Below is a small trained network, with its code and all its weights. Each question gives an input and a class and asks what happens when units are switched off, that is, made to give their printed mean instead of their output.

import numpy as np


def w(rows, s, z=0):
    codes = np.array(rows[::2]) - 128.0
    scale = np.full(codes.shape[1], s)
    scale[-1] = z or s
    return codes * scale


def f(y):
    return y / 2 * (1 + np.tanh(0.7978845608 * (y + 0.044715 * y**3)))


def log_softmax(a):
    a = a - a.max(-1, keepdims=True)
    return a - np.log(np.exp(a).sum(-1, keepdims=True))


def net(x, mask):
    res = np.array(x, float).reshape(1, 8) / 4 @ E
    y = f(res @ A[0][:, :-1].T + A[0][:, -1])
    res = res + np.where(mask, y, B[0][:, -1]) @ B[0][:, :-1]
    return log_softmax(res[-1] @ U[:, :-1].T + U[:, -1])


A, B = {}, {}
E = w([
[127,129,127,130,132,124,126],'x0',
[125,123,131,124,124,122,129],'x1',
[70,126,169,125,186,141,231],'x2',
[200,58,158,208,72,120,185],'x3',
[67,53,2,132,91,140,142],'x4',
[127,124,130,129,128,132,128],'x5',
[127,125,132,118,115,136,131],'x6',
[128,134,127,138,132,122,129],'x7',
],0.0085)
A[0] = w([
[177,150,92,114,87,75,38,3],'n1',
[61,148,152,111,148,82,246,18],'n2',
[53,182,100,61,174,130,76,48],'n3',
[54,195,122,26,168,135,88,89],'n4',
[179,71,144,161,76,145,204,103],'n5',
[190,135,106,123,51,107,12,147],'n6',
[159,81,159,190,94,117,181,15],'n7',
[201,205,255,118,164,118,102,70],'n8',
],0.0064,0.0049)
B[0] = w([
[128,2,175,104,177,237,163,148],'n1',
[137,15,169,92,185,243,128,166],'n2',
[213,76,175,180,62,135,62,203],'n3',
[213,120,155,187,92,113,74,238],'n4',
[190,153,135,152,112,112,68,205],'n5',
[74,140,195,104,214,171,214,238],'n6',
[187,92,143,156,95,157,79,157],'n7',
[41,41,6,61,34,138,128,254],'n8',
],0.0095,0.0046)
U = w([
[212,123,163,171,99,121,74,62],'0',
[57,75,9,95,66,135,126,17],'1',
[115,109,202,118,236,184,169,50],'2',
[123,171,137,141,145,91,144,254],'3',
[121,175,129,136,149,95,136,239],'4',
],0.012,0.0099)

Each question gives the input, the list of numbers given to net, and the class t.
The units are the neurons (one row each of A and B). Each row of codes is followed by its name. A weight is (code - 128) times the scale printed after its matrix; where a second scale follows, it is the last column's (A, B and U).
mask holds one flag per neuron, in row order. A switched-off neuron (its flag False) gives its mean, the last column of its row in B, instead of its output. The means were averaged over made-up inputs and are rounded, as every weight is.
A unit's drop is (log p(t) with every unit on - log p(t) with that unit switched off) / (log p(t) with every unit on - log p(t) with every unit switched off).
The circuit of an input: a set's keep is (log p(t) with only the set's units on - log p(t) with every unit switched off) / (log p(t) with every unit on - log p(t) with every unit switched off). Starting from all 8 units, units are removed one at a time, each time the one whose removal leaves the highest keep (on an exact tie, the one counted first), for as long as the keep stays at least 0.8.
units of the circuit, in order: the units of the circuit, biggest drop first
most important unit: the unit with the biggest drop
k most important neurons: the k neurons with the biggest drops, biggest first
drop when u is switched off: that unit's drop, to one decimal
input [-1,4,4,-5,-3,-3,0,-5], class 0: most important unit -> n4
input [5,-1,7,-7,-3,8,-7,2], class 0: units of the circuit, in order -> n4; n3
input [1,-4,-5,-8,7,-8,5,-7], class 0: 2 most important neurons -> n3; n4
input [-7,6,-8,-5,6,1,-2,1], class 2: units of the circuit, in order -> n6; n1
input [-6,1,8,0,6,-1,6,-2], class 2: 2 most important neurons -> n8; n2
input [-6,-3,-6,0,6,8,-7,-1], class 3: 2 most important neurons -> n8; n6
input [6,8,-7,-5,-2,4,-4,-1], class 2: 2 most important neurons -> n6; n1
input [-4,6,-2,-4,6,4,-8,-3], class 3: 2 most important neurons -> n8; n2
input [2,-3,8,3,7,-8,-1,4], class 2: 2 most important neurons -> n8; n2
input [-3,-5,1,-5,-1,-6,-3,-2], class 0: units of the circuit, in order -> n4; n3
input [-3,6,-6,2,5,2,8,-6], class 3: units of the circuit, in order -> n8; n6
input [-2,8,-4,-7,4,-2,0,7], class 0: 3 most important neurons -> n3; n4; n8
input [3,-8,-6,-8,0,2,7,-4], class 0: 2 most important neurons -> n3; n4
input [-2,-4,-8,7,-8,0,7,8], class 1: most important unit -> n8
input [7,-8,-6,0,4,-2,8,-7], class 3: 3 most important neurons -> n8; n2; n6
input [-1,1,1,-8,6,-3,-7,4], class 0: 3 most important neurons -> n3; n4; n8
input [0,7,3,-2,-7,2,1,4], class 1: drop when n8 is switched off -> 0.8
input [-7,7,8,-2,6,-4,1,8], class 2: drop when n8 is switched off -> 0.7
input [-4,7,-2,-7,6,0,-5,8], class 4: drop when n8 is switched off -> 0.6
input [-8,7,-6,5,-1,-5,3,-8], class 4: units of the circuit, in order -> n6
input [-7,-6,-8,0,-3,3,7,3], class 2: 2 most important neurons -> n6; n1
